Here is a tiny trained network, its code and every weight. The questions are about switching its units off for an input and a target symbol, where a switched-off unit gives its printed mean instead of its output.

import numpy as np


def w(rows, s, z=0):
    codes = np.array(rows[::2]) - 128.0
    scale = np.full(codes.shape[1], s)
    scale[-1] = z or s
    return codes * scale


def norm(h):
    return h / np.sqrt((h * h).mean(-1, keepdims=True) + 1e-5)


def f(y):
    return y / 2 * (1 + np.tanh(0.7978845608 * (y + 0.044715 * y**3)))


def softmax(a):
    e = np.exp(a - a.max(-1, keepdims=True))
    return e / e.sum(-1, keepdims=True)


def log_softmax(a):
    a = a - a.max(-1, keepdims=True)
    return a - np.log(np.exp(a).sum(-1, keepdims=True))


def net(x, mask):
    ids = ['αδηλφψ'.index(c) for c in x.split()]
    T = len(ids)
    res = E[ids] + P[:T]
    u = 0
    for l in range(3):
        r = norm(res)
        for j in range(2):
            rows = slice(2 * j, 2 * j + 2)
            q, k, v = (r @ M[l][rows].T for M in (Q, K, V))
            z = softmax(np.where(np.tri(T) > 0, q @ k.T / 2**0.5, -1e9)) @ v
            o = O[l][rows]
            res = res + np.where(mask[u + j], z, o[:, -1]) @ o[:, :-1]
        u += 2
        y = f(norm(res) @ A[l][:, :-1].T + A[l][:, -1])
        res = res + np.where(mask[u : u + 4], y, B[l][:, -1]) @ B[l][:, :-1]
        u += 4
    return log_softmax(norm(res)[-1] @ U[:, :-1].T + U[:, -1])


Q, K, V, O, A, B = {}, {}, {}, {}, {}, {}
E = w([
[188,31,118,131,144,98,128],'α',
[159,250,122,198,128,118,126],'δ',
[94,40,42,88,149,63,221],'η',
[116,138,112,220,107,116,6],'λ',
[198,123,110,168,98,72,132],'φ',
[124,107,147,107,221,157,116],'ψ',
],0.017)
P = w([
[1,43,183,131,194,99,159],'0',
[134,131,106,75,193,91,93],'1',
[36,154,202,104,71,31,7],'2',
[158,129,106,79,97,112,68],'3',
[97,134,98,69,56,90,91],'4',
[156,138,103,87,107,97,65],'5',
[119,141,45,104,110,84,131],'6',
[132,116,31,102,68,101,125],'7',
[90,92,12,131,109,66,179],'8',
],0.0078)
Q[0] = w([
[65,147,113,147,92,174,113],'L0H1',
[144,83,88,130,106,72,78],'L0H1',
[146,122,8,154,183,28,52],'L0H2',
[111,128,95,116,166,97,136],'L0H2',
],0.014)
K[0] = w([
[102,170,109,153,150,96,113],'L0H1',
[133,52,103,62,36,148,69],'L0H1',
[61,95,202,253,174,148,226],'L0H2',
[111,97,157,134,158,118,147],'L0H2',
],0.013)
V[0] = w([
[123,163,63,21,71,121,69],'L0H1',
[71,166,157,32,108,252,87],'L0H1',
[228,106,148,105,218,132,188],'L0H2',
[131,61,174,132,132,31,54],'L0H2',
],0.012)
O[0] = w([
[187,131,61,163,195,95,171,130],'L0H1',
[192,99,102,237,149,151,150,4],'L0H1',
[110,145,96,98,126,132,1,155],'L0H2',
[102,58,117,110,219,45,124,236],'L0H2',
],0.0085,0.017)
A[0] = w([
[174,104,244,53,185,166,198,167],'L0N1',
[191,67,74,103,148,65,99,253],'L0N2',
[108,62,60,139,183,68,177,246],'L0N3',
[94,72,177,106,247,209,134,105],'L0N4',
],0.012,0.00062)
B[0] = w([
[77,183,121,80,255,150,66,149],'L0N1',
[110,236,122,133,138,28,129,248],'L0N2',
[89,211,176,212,128,91,186,237],'L0N3',
[165,152,42,221,150,239,152,167],'L0N4',
],0.0093,0.013)
Q[1] = w([
[246,2,185,139,81,79,182],'L1H1',
[118,83,116,74,204,159,122],'L1H1',
[97,108,154,95,72,82,113],'L1H2',
[140,50,124,86,163,136,94],'L1H2',
],0.014)
K[1] = w([
[173,186,87,87,245,5,32],'L1H1',
[55,140,102,201,167,155,122],'L1H1',
[82,133,190,144,188,163,136],'L1H2',
[155,70,119,135,204,76,148],'L1H2',
],0.011)
V[1] = w([
[231,216,210,124,130,129,101],'L1H1',
[89,98,89,155,120,252,132],'L1H1',
[72,49,213,153,147,182,119],'L1H2',
[160,229,153,171,71,215,101],'L1H2',
],0.013)
O[1] = w([
[58,82,6,77,108,148,156,24],'L1H1',
[94,69,147,214,119,73,135,18],'L1H1',
[31,2,142,28,182,105,116,92],'L1H2',
[28,159,84,69,108,147,76,1],'L1H2',
],0.0081,0.0095)
A[1] = w([
[184,64,124,120,60,132,162,65],'L1N1',
[173,122,131,99,249,226,121,52],'L1N2',
[119,158,159,55,60,58,201,255],'L1N3',
[124,182,113,177,93,69,124,210],'L1N4',
],0.015,0.00083)
B[1] = w([
[253,25,168,209,93,202,157,123],'L1N1',
[168,171,53,149,189,143,72,152],'L1N2',
[109,227,120,99,134,194,183,245],'L1N3',
[109,68,194,131,53,89,173,253],'L1N4',
],0.013)
Q[2] = w([
[106,67,82,136,34,251,174],'L2H1',
[135,84,134,64,172,187,92],'L2H1',
[168,45,84,238,106,179,193],'L2H2',
[82,83,151,104,75,210,178],'L2H2',
],0.014)
K[2] = w([
[27,95,146,87,254,201,129],'L2H1',
[76,152,32,173,240,152,149],'L2H1',
[229,136,66,182,48,64,147],'L2H2',
[151,243,108,135,68,158,99],'L2H2',
],0.014)
V[2] = w([
[197,194,143,244,54,38,64],'L2H1',
[17,86,109,205,229,130,63],'L2H1',
[132,72,84,144,85,107,227],'L2H2',
[253,26,159,167,176,6,100],'L2H2',
],0.011)
O[2] = w([
[16,65,205,169,123,131,92,254],'L2H1',
[221,48,112,173,108,92,125,83],'L2H1',
[124,89,161,211,83,103,187,31],'L2H2',
[152,237,125,12,2,49,134,86],'L2H2',
],0.0086,0.012)
A[2] = w([
[15,28,40,169,2,137,34,185],'L2N1',
[225,88,163,203,112,118,42,49],'L2N2',
[73,199,205,164,97,240,123,81],'L2N3',
[218,74,96,42,49,97,165,2],'L2N4',
],0.0086,0.00056)
B[2] = w([
[51,97,244,191,181,177,207,159],'L2N1',
[109,92,159,139,81,89,111,140],'L2N2',
[131,152,131,162,253,182,155,253],'L2N3',
[222,75,183,184,187,158,195,116],'L2N4',
],0.011,0.0045)
U = w([
[147,83,167,104,254,98,95,131],'α',
[141,189,186,182,94,227,86,199],'δ',
[149,164,55,196,118,93,195,29],'η',
[85,74,91,183,107,95,69,31],'λ',
[157,161,116,69,94,156,63,254],'φ',
[123,153,8,193,142,146,71,154],'ψ',
],0.006,0.0008)

Each question gives the input, a string of symbols that net reads in full, and the target symbol t.
The units are the heads (2 rows each of Q, K, V and O) and the neurons (one row each of A and B). Each row of codes is followed by its name. A weight is (code - 128) times the scale printed after its matrix; where a second scale follows, it is the last column's (O, A, B and U).
mask holds one flag per unit, layer by layer, with each layer's heads first. A switched-off unit (its flag False) gives its mean, the last column of its rows in O or B, instead of its output. The means were averaged over made-up inputs and are rounded, as every weight is.
A unit's drop is (log p(t) with every unit on - log p(t) with that unit switched off) / (log p(t) with every unit on - log p(t) with every unit switched off).
The circuit of an input: a set's keep is (log p(t) with only the set's units on - log p(t) with every unit switched off) / (log p(t) with every unit on - log p(t) with every unit switched off). Starting from the 12 units with the biggest drops (on a tie, the unit counted first), units are removed one at a time, each time the one whose removal leaves the highest keep (on an exact tie, the one counted first), for as long as the keep stays at least 0.8.
units of the circuit, in order: the units of the circuit, biggest drop first
unit that matters most: the unit with the biggest drop
k most important neurons: the k neurons with the biggest drops, biggest first
top k neurons in layer l: the k neurons of layer l with the biggest drops, biggest first
which heads matter: for each layer, one digit per head in row order, 1 if its drop is at least 0.15 and else 0, layers parted by /
drop when u is switched off: that unit's drop, to one decimal
input δ ψ φ α ψ η δ α, target ψ: which heads matter -> 01 / 11 / 11
input ψ φ α δ, target λ: unit that matters most -> L1H1
input η η λ α α η λ η α, target δ: units of the circuit, in order -> (L0H2, L1H2)
input α ψ φ η φ ψ α η φ, target φ: 2 most important neurons -> (L0N4, L1N3)
input α α δ η α λ α, target φ: units of the circuit, in order -> (L2H2, L1N3, L0H2)
input ψ η δ φ η α, target λ: 2 most important neurons -> (L0N4, L0N2)
input λ λ η ψ ψ φ α φ λ, target η: units of the circuit, in order -> (L0H2, L2H2)
input ψ λ ψ φ η α λ η δ, target λ: which heads matter -> 11 / 10 / 00
input α α α, target φ: which heads matter -> 00 / 00 / 01
input ψ ψ δ λ, target λ: which heads matter -> 10 / 10 / 00
input λ δ λ, target η: units of the circuit, in order -> (L0H2, L0H1, L2H2)
input ψ φ φ η λ ψ, target λ: which heads matter -> 11 / 10 / 10
input δ η α δ α η η α δ, target ψ: which heads matter -> 11 / 11 / 11
input ψ δ δ η λ α η α, target λ: unit that matters most -> L0H1
input λ φ δ α, target η: top 3 neurons in layer 0 -> (L0N3, L0N4, L0N2)
input δ ψ α η α η φ δ, target ψ: 3 most important neurons -> (L0N2, L0N3, L1N4)
input ψ α α φ ψ φ, target λ: 2 most important neurons -> (L0N4, L0N2)
input δ α ψ α φ ψ φ, target ψ: 2 most important neurons -> (L1N4, L0N2)
input δ δ η φ α ψ λ λ φ, target ψ: top 2 neurons in layer 0 -> (L0N2, L0N3)
input ψ φ λ φ α δ λ, target λ: unit that matters most -> L1H1
input η α η, target δ: drop when L1N3 is switched off -> 0.2
input η φ φ η, target δ: drop when L1N3 is switched off -> 0.1
input δ η ψ, target ψ: drop when L0H2 is switched off -> 0.2
